Below is a small trained network, with its code and all its weights. Each question gives an input and a class and asks what happens when units are switched off, that is, made to give their printed mean instead of their output.

import numpy as np


def w(rows, s, z=0):
    codes = np.array(rows[::2]) - 128.0
    scale = np.full(codes.shape[1], s)
    scale[-1] = z or s
    return codes * scale


def f(y):
    return y / 2 * (1 + np.tanh(0.7978845608 * (y + 0.044715 * y**3)))


def log_softmax(a):
    a = a - a.max(-1, keepdims=True)
    return a - np.log(np.exp(a).sum(-1, keepdims=True))


def net(x, mask):
    res = np.array(x, float).reshape(1, 8) / 4 @ E
    y = f(res @ A[0][:, :-1].T + A[0][:, -1])
    res = res + np.where(mask, y, B[0][:, -1]) @ B[0][:, :-1]
    return log_softmax(res[-1] @ U[:, :-1].T + U[:, -1])


A, B = {}, {}
E = w([
[128,40,150,253],'x0',
[130,123,129,124],'x1',
[14,133,213,121],'x2',
[126,121,132,125],'x3',
[127,132,127,128],'x4',
[40,58,32,107],'x5',
[101,204,97,168],'x6',
[129,115,133,122],'x7',
],0.006)
A[0] = w([
[150,66,159,83,104],'n1',
[135,88,162,174,61],'n2',
[101,102,78,136,117],'n3',
[174,188,205,193,90],'n4',
[112,165,133,68,80],'n5',
[194,110,40,149,109],'n6',
[129,88,141,185,91],'n7',
[184,154,196,123,60],'n8',
[146,154,157,139,48],'n9',
[178,146,58,150,78],'n10',
[105,98,113,156,2],'n11',
[102,105,87,122,58],'n12',
[112,121,140,209,72],'n13',
[136,58,122,154,225],'n14',
[128,176,101,167,150],'n15',
[155,150,168,132,46],'n16',
[78,139,75,147,69],'n17',
[121,157,126,82,75],'n18',
[135,69,150,167,77],'n19',
[147,132,116,63,71],'n20',
[122,163,128,69,76],'n21',
[9,157,159,154,187],'n22',
[164,147,120,144,69],'n23',
[131,148,126,49,62],'n24',
[93,77,85,93,37],'n25',
[127,109,127,182,88],'n26',
[130,137,124,65,49],'n27',
[180,151,174,139,115],'n28',
[89,124,65,136,59],'n29',
],0.013,0.0057)
B[0] = w([
[173,74,195,11,151],'n1',
[185,100,67,162,152],'n2',
[65,137,104,95,166],'n3',
[40,83,87,84,216],'n4',
[206,111,102,224,158],'n5',
[141,83,254,143,211],'n6',
[194,185,67,165,166],'n7',
[13,66,33,117,170],'n8',
[86,15,89,148,124],'n9',
[127,91,245,178,170],'n10',
[121,73,100,168,120],'n11',
[43,57,120,154,136],'n12',
[239,191,67,198,158],'n13',
[169,160,88,74,240],'n14',
[130,144,156,57,159],'n15',
[25,21,75,225,131],'n16',
[101,42,112,86,145],'n17',
[185,120,72,216,140],'n18',
[194,175,62,183,164],'n19',
[184,139,121,200,143],'n20',
[195,122,79,201,153],'n21',
[189,114,232,134,255],'n22',
[80,95,175,125,128],'n23',
[199,187,57,220,155],'n24',
[20,92,66,145,157],'n25',
[133,214,83,188,145],'n26',
[140,133,65,205,133],'n27',
[56,53,110,90,175],'n28',
[58,67,95,121,148],'n29',
],0.0076,0.0064)
U = w([
[149,120,144,65,254],'0',
[136,136,147,89,241],'1',
[167,165,66,198,14],'2',
[30,62,82,109,27],'3',
[143,142,162,72,176],'4',
[152,70,255,139,51],'5',
],0.0093,0.0082)

Each question gives the input, the list of numbers given to net, and the class t.
The units are the neurons (one row each of A and B). Each row of codes is followed by its name. A weight is (code - 128) times the scale printed after its matrix; where a second scale follows, it is the last column's (A, B and U).
mask holds one flag per neuron, in row order. A switched-off neuron (its flag False) gives its mean, the last column of its row in B, instead of its output. The means were averaged over made-up inputs and are rounded, as every weight is.
A unit's drop is (log p(t) with every unit on - log p(t) with that unit switched off) / (log p(t) with every unit on - log p(t) with every unit switched off).
The circuit of an input: a set's keep is (log p(t) with only the set's units on - log p(t) with every unit switched off) / (log p(t) with every unit on - log p(t) with every unit switched off). Starting from the 12 units with the biggest drops (on a tie, the unit counted first), units are removed one at a time, each time the one whose removal leaves the highest keep (on an exact tie, the one counted first), for as long as the keep stays at least 0.8.
circuit, biggest first: the units of the circuit, biggest drop first
unit that matters most: the unit with the biggest drop
top k neurons: the k neurons with the biggest drops, biggest first
drop when u is switched off: that unit's drop, to one decimal
input [2,7,8,3,-4,7,2,-2], class 5: unit that matters most => n22
input [-2,8,-7,-8,-4,8,6,4], class 3: top 2 neurons => [n29 n22]
input [-4,-7,6,-3,-7,-6,1,-2], class 3: top 3 neurons => [n8 n4 n16]
input [8,0,-4,4,2,-4,-6,-5], class 2: circuit, biggest first => [n19 n7]
input [6,0,-8,-6,-5,-4,1,-1], class 5: top 2 neurons => [n6 n10]
input [6,-5,1,3,7,-8,5,-5], class 3: circuit, biggest first => [n4 n8]
input [8,3,0,8,-8,5,7,4], class 2: circuit, biggest first => [n13 n7]
input [-3,7,-1,7,2,8,-1,1], class 3: circuit, biggest first => [n25 n29]
input [-5,8,-1,1,0,8,7,-6], class 3: top 4 neurons => [n29 n17 n25 n12]
input [-2,-1,1,2,-7,-5,-1,3], class 3: top 2 neurons => [n8 n22]
input [-8,5,-8,-5,7,-5,4,-4], class 2: top 2 neurons => [n24 n21]
input [6,-5,4,-2,-5,-2,-3,-2], class 2: drop when n7 is switched off => 0.2
input [-4,-3,-5,-4,6,-7,-1,6], class 3: drop when n8 is switched off => 0.3
input [-6,5,4,2,1,2,5,-5], class 2: drop when n28 is switched off => 0.1
input [-5,-6,5,0,-8,-7,-6,-3], class 3: unit that matters most => n8
